Here is a tiny trained network, its code and every weight. The questions are about switching its units off for an input and a class, where a switched-off unit gives its printed mean instead of its output.

import numpy as np


def w(rows, s, z=0):
    codes = np.array(rows[::2]) - 128.0
    scale = np.full(codes.shape[1], s)
    scale[-1] = z or s
    return codes * scale


def norm(h):
    return h / np.sqrt((h * h).mean(-1, keepdims=True) + 1e-5)


def f(y):
    return np.maximum(y, 0)


def log_softmax(a):
    a = a - a.max(-1, keepdims=True)
    return a - np.log(np.exp(a).sum(-1, keepdims=True))


def net(x, mask):
    res = np.array(x, float).reshape(1, 4) / 4 @ E
    u = 0
    for l in range(4):
        y = f(norm(res) @ A[l][:, :-1].T + A[l][:, -1])
        res = res + np.where(mask[u : u + 7], y, B[l][:, -1]) @ B[l][:, :-1]
        u += 7
    return log_softmax(norm(res)[-1] @ U[:, :-1].T + U[:, -1])


A, B = {}, {}
E = w([
[136,159,110,235,135,100,75,155],'x0',
[127,127,127,131,129,137,126,123],'x1',
[88,108,136,110,255,114,91,140],'x2',
[112,91,116,180,158,120,196,152],'x3',
],0.0088)
A[0] = w([
[46,84,144,130,242,102,23,156,5],'0.n1',
[148,144,142,71,186,123,118,110,34],'0.n2',
[151,225,120,51,112,133,17,85,216],'0.n3',
[153,119,149,73,100,202,195,162,67],'0.n4',
[156,189,118,128,131,106,132,105,20],'0.n5',
[79,68,167,21,64,163,205,111,201],'0.n6',
[68,80,158,14,254,159,116,138,97],'0.n7',
],0.0058,0.0034)
B[0] = w([
[218,178,96,135,126,76,116,7,196],'0.n1',
[74,82,124,150,164,145,144,97,147],'0.n2',
[139,74,255,154,88,94,47,131,230],'0.n3',
[187,177,127,85,139,82,124,110,179],'0.n4',
[127,155,106,118,102,124,130,119,130],'0.n5',
[181,121,82,182,146,77,101,28,253],'0.n6',
[73,59,158,97,97,168,152,226,220],'0.n7',
],0.0078,0.0071)
A[1] = w([
[114,152,1,121,193,138,220,115,236],'1.n1',
[101,87,89,66,109,168,214,103,98],'1.n2',
[150,218,133,73,147,171,84,79,2],'1.n3',
[121,199,135,189,83,151,125,181,162],'1.n4',
[42,172,146,129,197,124,81,155,8],'1.n5',
[39,67,202,82,151,136,171,176,10],'1.n6',
[83,175,20,169,131,161,231,198,158],'1.n7',
],0.0074,0.002)
B[1] = w([
[171,254,153,183,129,176,222,158,252],'1.n1',
[100,230,102,100,180,129,107,163,198],'1.n2',
[107,135,111,155,116,64,92,119,157],'1.n3',
[82,38,111,49,129,173,157,226,230],'1.n4',
[214,152,112,192,77,130,159,74,151],'1.n5',
[55,100,53,98,141,159,88,149,207],'1.n6',
[166,24,80,91,116,105,102,65,208],'1.n7',
],0.007,0.0039)
A[2] = w([
[98,89,88,66,145,117,204,122,75],'2.n1',
[142,118,160,218,211,110,102,107,81],'2.n2',
[143,158,140,110,76,84,163,57,83],'2.n3',
[102,46,44,46,70,132,54,54,60],'2.n4',
[36,12,132,65,97,163,96,193,1],'2.n5',
[94,227,171,142,26,160,120,253,62],'2.n6',
[104,105,245,69,38,160,44,206,47],'2.n7',
],0.0063,0.0043)
B[2] = w([
[70,150,134,152,69,214,95,142,177],'2.n1',
[159,201,149,61,19,120,143,37,186],'2.n2',
[121,179,135,173,102,89,69,109,205],'2.n3',
[71,101,225,168,158,63,112,116,206],'2.n4',
[133,91,226,150,223,142,159,39,191],'2.n5',
[40,159,44,8,182,192,73,149,172],'2.n6',
[50,206,2,105,209,185,240,133,253],'2.n7',
],0.0069,0.0047)
A[3] = w([
[193,192,94,182,126,121,236,118,1],'3.n1',
[115,48,116,150,93,137,145,155,38],'3.n2',
[122,170,145,119,97,88,145,84,174],'3.n3',
[150,11,143,122,106,138,169,200,43],'3.n4',
[73,180,103,132,204,199,177,181,10],'3.n5',
[109,113,115,115,101,166,101,195,165],'3.n6',
[153,125,154,116,124,76,70,103,28],'3.n7',
],0.011,0.0035)
B[3] = w([
[86,132,177,111,245,151,232,141,253],'3.n1',
[186,63,142,109,127,203,78,179,169],'3.n2',
[142,172,115,174,124,123,124,187,253],'3.n3',
[240,14,104,160,72,142,92,172,184],'3.n4',
[95,206,53,104,2,136,48,139,242],'3.n5',
[115,121,70,54,169,189,175,153,187],'3.n6',
[177,85,101,159,47,82,118,150,210],'3.n7',
],0.0097,0.0069)
U = w([
[205,152,158,172,49,47,57,91,191],'0',
[77,186,63,82,107,183,87,165,240],'1',
[156,209,140,169,219,127,237,131,149],'2',
[219,7,120,138,122,179,142,181,7],'3',
[70,42,214,98,198,112,96,93,6],'4',
],0.016,0.0019)

Each question gives the input, the list of numbers given to net, and the class t.
The units are the neurons (one row each of A and B). Each row of codes is followed by its name. A weight is (code - 128) times the scale printed after its matrix; where a second scale follows, it is the last column's (A, B and U).
mask holds one flag per neuron, layer by layer. A switched-off neuron (its flag False) gives its mean, the last column of its row in B, instead of its output. The means were averaged over made-up inputs and are rounded, as every weight is.
A unit's drop is (log p(t) with every unit on - log p(t) with that unit switched off) / (log p(t) with every unit on - log p(t) with every unit switched off).
The circuit of an input: a set's keep is (log p(t) with only the set's units on - log p(t) with every unit switched off) / (log p(t) with every unit on - log p(t) with every unit switched off). Starting from the 12 units with the biggest drops (on a tie, the unit counted first), units are removed one at a time, each time the one whose removal leaves the highest keep (on an exact tie, the one counted first), for as long as the keep stays at least 0.8.
units of the circuit, in order: the units of the circuit, biggest drop first
most important unit: the unit with the biggest drop
k most important neurons: the k neurons with the biggest drops, biggest first
top k neurons in layer l: the k neurons of layer l with the biggest drops, biggest first
drop when u is switched off: that unit's drop, to one decimal
input [5,2,-2,5], class 3: most important unit => 0.n6
input [-2,-1,6,-1], class 4: units of the circuit, in order => 0.n7, 2.n5
input [8,-3,-2,0], class 1: units of the circuit, in order => 0.n6, 2.n6
input [-4,-7,7,1], class 1: units of the circuit, in order => 0.n3, 3.n5
input [8,-6,-1,1], class 3: 3 most important neurons => 0.n3, 1.n4, 0.n6
input [-3,5,1,6], class 1: 3 most important neurons => 0.n3, 0.n7, 0.n1
input [-6,3,7,2], class 1: 4 most important neurons => 0.n3, 0.n7, 3.n5, 1.n2
input [0,-8,-4,1], class 2: 2 most important neurons => 0.n3, 0.n7
input [-6,8,1,-7], class 4: 3 most important neurons => 0.n7, 0.n1, 2.n7
input [-2,8,0,5], class 2: 2 most important neurons => 0.n3, 0.n6
input [-2,3,1,5], class 1: 4 most important neurons => 0.n3, 0.n7, 0.n1, 3.n5
input [6,1,-3,7], class 3: 2 most important neurons => 1.n7, 0.n6
input [1,3,6,-8], class 0: 3 most important neurons => 0.n1, 1.n4, 3.n1
input [0,5,-6,7], class 2: units of the circuit, in order => 3.n1
input [-7,7,1,6], class 1: 2 most important neurons => 0.n7, 3.n5
input [-2,-7,8,2], class 1: 2 most important neurons => 0.n7, 0.n3
input [4,8,-8,3], class 3: 2 most important neurons => 0.n3, 1.n7
input [1,4,8,1], class 2: 2 most important neurons => 0.n3, 0.n1
input [6,8,0,2], class 3: 2 most important neurons => 0.n6, 1.n4
input [5,3,-8,0], class 1: most important unit => 2.n6
input [1,7,-5,-1], class 1: top 2 neurons in layer 0 => 0.n1, 0.n6
input [0,-3,2,-2], class 4: top 2 neurons in layer 0 => 0.n7, 0.n6
input [-4,-6,-7,1], class 2: drop when 3.n1 is switched off => 0.6
input [-3,-1,5,-3], class 4: drop when 0.n7 is switched off => 2.3
input [-7,5,6,-7], class 4: drop when 0.n7 is switched off => 0.6
input [-7,3,3,-8], class 4: drop when 0.n7 is switched off => 0.2
input [1,-2,7,-1], class 0: most important unit => 0.n1
